Below is a small trained network, with its code and all its weights. Each question gives an input and a class and asks what happens when units are switched off, that is, made to give their printed mean instead of their output.

import numpy as np


def w(rows, s, z=0):
    codes = np.array(rows[::2]) - 128.0
    scale = np.full(codes.shape[1], s)
    scale[-1] = z or s
    return codes * scale


def f(y):
    return y / 2 * (1 + np.tanh(0.7978845608 * (y + 0.044715 * y**3)))


def log_softmax(a):
    a = a - a.max(-1, keepdims=True)
    return a - np.log(np.exp(a).sum(-1, keepdims=True))


def net(x, mask):
    res = np.array(x, float).reshape(1, 4) / 4 @ E
    y = f(res @ A[0][:, :-1].T + A[0][:, -1])
    res = res + np.where(mask, y, B[0][:, -1]) @ B[0][:, :-1]
    return log_softmax(res[-1] @ U[:, :-1].T + U[:, -1])


A, B = {}, {}
E = w([
[114,122,168,134,135,125,130,3,211,90,152],'x0',
[131,52,108,139,107,139,186,161,110,76,195],'x1',
[111,192,225,83,154,157,205,136,95,91,140],'x2',
[104,117,116,132,238,131,130,119,125,175,171],'x3',
],0.011)
A[0] = w([
[153,124,131,123,63,139,119,115,121,110,102,51],'neuron 0',
[139,120,84,131,130,124,121,237,79,162,99,133],'neuron 1',
[139,58,119,114,125,126,154,131,126,108,176,136],'neuron 2',
[133,119,122,124,171,141,130,115,117,146,137,58],'neuron 3',
[127,107,113,127,119,121,125,68,142,119,135,104],'neuron 4',
[124,188,144,144,138,125,103,98,127,157,94,95],'neuron 5',
[142,75,100,153,113,128,152,139,135,116,178,131],'neuron 6',
[137,87,125,134,125,121,133,5,182,100,140,117],'neuron 7',
[145,179,111,126,151,118,80,106,150,167,67,113],'neuron 8',
[122,139,146,131,130,131,138,95,138,113,144,79],'neuron 9',
[122,99,96,131,242,123,131,122,125,153,165,32],'neuron 10',
[118,89,120,138,130,125,159,147,133,100,168,127],'neuron 11',
[119,128,122,130,22,120,136,136,148,94,87,31],'neuron 12',
[144,128,115,109,138,114,137,155,128,127,112,111],'neuron 13',
[121,144,128,114,137,142,97,115,125,134,105,131],'neuron 14',
[133,32,37,154,106,119,50,109,156,163,116,25],'neuron 15',
[137,102,144,125,126,130,123,83,136,124,149,143],'neuron 16',
[131,74,119,123,106,129,157,128,128,102,157,113],'neuron 17',
[129,181,184,129,153,128,198,148,105,101,139,6],'neuron 18',
[123,93,142,129,125,130,158,138,106,106,158,98],'neuron 19',
[132,100,118,130,202,128,124,136,147,150,144,73],'neuron 20',
],0.015,0.0026)
B[0] = w([
[132,117,138,164,114,126,131,52,95,143,184,167],'neuron 0',
[101,111,114,164,143,141,95,253,151,134,179,234],'neuron 1',
[123,134,113,142,130,130,93,107,136,134,41,187],'neuron 2',
[142,122,143,141,87,128,123,108,121,108,140,149],'neuron 3',
[130,118,125,139,128,129,111,184,141,124,154,169],'neuron 4',
[124,112,100,126,141,124,114,106,122,135,43,180],'neuron 5',
[116,131,119,120,127,131,99,116,142,131,39,188],'neuron 6',
[105,123,112,156,137,141,110,254,127,145,173,235],'neuron 7',
[113,124,112,132,123,132,87,109,134,130,13,195],'neuron 8',
[140,129,120,114,130,130,140,192,115,134,146,155],'neuron 9',
[145,135,135,180,75,108,114,46,111,131,210,205],'neuron 10',
[112,128,121,124,124,123,98,106,124,141,57,174],'neuron 11',
[147,126,141,174,97,112,100,29,123,136,222,194],'neuron 12',
[118,137,129,147,134,127,126,147,139,137,136,141],'neuron 13',
[116,136,114,132,119,129,121,116,140,122,95,149],'neuron 14',
[153,154,171,31,160,130,239,114,118,93,130,252],'neuron 15',
[118,118,124,137,147,131,123,178,126,129,137,163],'neuron 16',
[121,141,113,132,135,121,102,108,125,144,60,173],'neuron 17',
[155,126,140,46,152,123,213,125,141,99,145,205],'neuron 18',
[128,145,121,119,145,131,117,113,130,141,74,162],'neuron 19',
[141,115,143,149,93,131,110,60,123,130,180,174],'neuron 20',
],0.019,0.017)
U = w([
[93,78,96,189,157,173,109,243,141,161,177,193],'0',
[172,144,161,44,174,138,254,110,121,80,128,166],'1',
[103,118,74,155,135,135,68,79,130,169,5,128],'2',
[167,94,143,225,54,106,106,31,82,153,213,3],'3',
],0.0088,0.0006)

Each question gives the input, the list of numbers given to net, and the class t.
The units are the neurons (one row each of A and B). Each row of codes is followed by its name. A weight is (code - 128) times the scale printed after its matrix; where a second scale follows, it is the last column's (A, B and U).
mask holds one flag per neuron, in row order. A switched-off neuron (its flag False) gives its mean, the last column of its row in B, instead of its output. The means were averaged over made-up inputs and are rounded, as every weight is.
A unit's drop is (log p(t) with every unit on - log p(t) with that unit switched off) / (log p(t) with every unit on - log p(t) with every unit switched off).
The circuit of an input: a set's keep is (log p(t) with only the set's units on - log p(t) with every unit switched off) / (log p(t) with every unit on - log p(t) with every unit switched off). Starting from the 12 units with the biggest drops (on a tie, the unit counted first), units are removed one at a time, each time the one whose removal leaves the highest keep (on an exact tie, the one counted first), for as long as the keep stays at least 0.8.
units of the circuit, in order: the units of the circuit, biggest drop first
most important unit: the unit with the biggest drop
k most important neurons: the k neurons with the biggest drops, biggest first
drop when u is switched off: that unit's drop, to one decimal
input [-2,-8,3,8], class 2: 3 most important neurons -> (neuron 8; neuron 5; neuron 12)
input [-2,-3,5,6], class 3: units of the circuit, in order -> (neuron 10)
input [-6,-7,-2,7], class 2: 2 most important neurons -> (neuron 8; neuron 7)
input [6,0,4,-5], class 0: 2 most important neurons -> (neuron 7; neuron 15)
input [8,4,6,-1], class 0: 2 most important neurons -> (neuron 7; neuron 15)
input [-5,0,5,7], class 3: 3 most important neurons -> (neuron 10; neuron 15; neuron 7)
input [-3,4,-4,-1], class 1: 3 most important neurons -> (neuron 15; neuron 7; neuron 8)
input [-3,5,-5,-4], class 1: 2 most important neurons -> (neuron 15; neuron 8)
input [0,3,2,4], class 3: 3 most important neurons -> (neuron 15; neuron 10; neuron 8)
input [5,5,-5,7], class 3: 2 most important neurons -> (neuron 10; neuron 20)
input [6,-5,3,-7], class 3: 2 most important neurons -> (neuron 12; neuron 1)
input [2,5,1,-7], class 3: 2 most important neurons -> (neuron 12; neuron 0)
input [3,-3,-1,-3], class 0: 2 most important neurons -> (neuron 10; neuron 7)
input [-2,7,-5,-3], class 2: most important unit -> neuron 6
input [-6,7,-5,3], class 2: 2 most important neurons -> (neuron 6; neuron 7)
input [-5,-1,-2,8], class 3: drop when neuron 10 is switched off -> 0.8
input [8,-2,-3,-5], class 0: drop when neuron 8 is switched off -> 0.0
input [7,0,-1,4], class 0: drop when neuron 7 is switched off -> 1.3
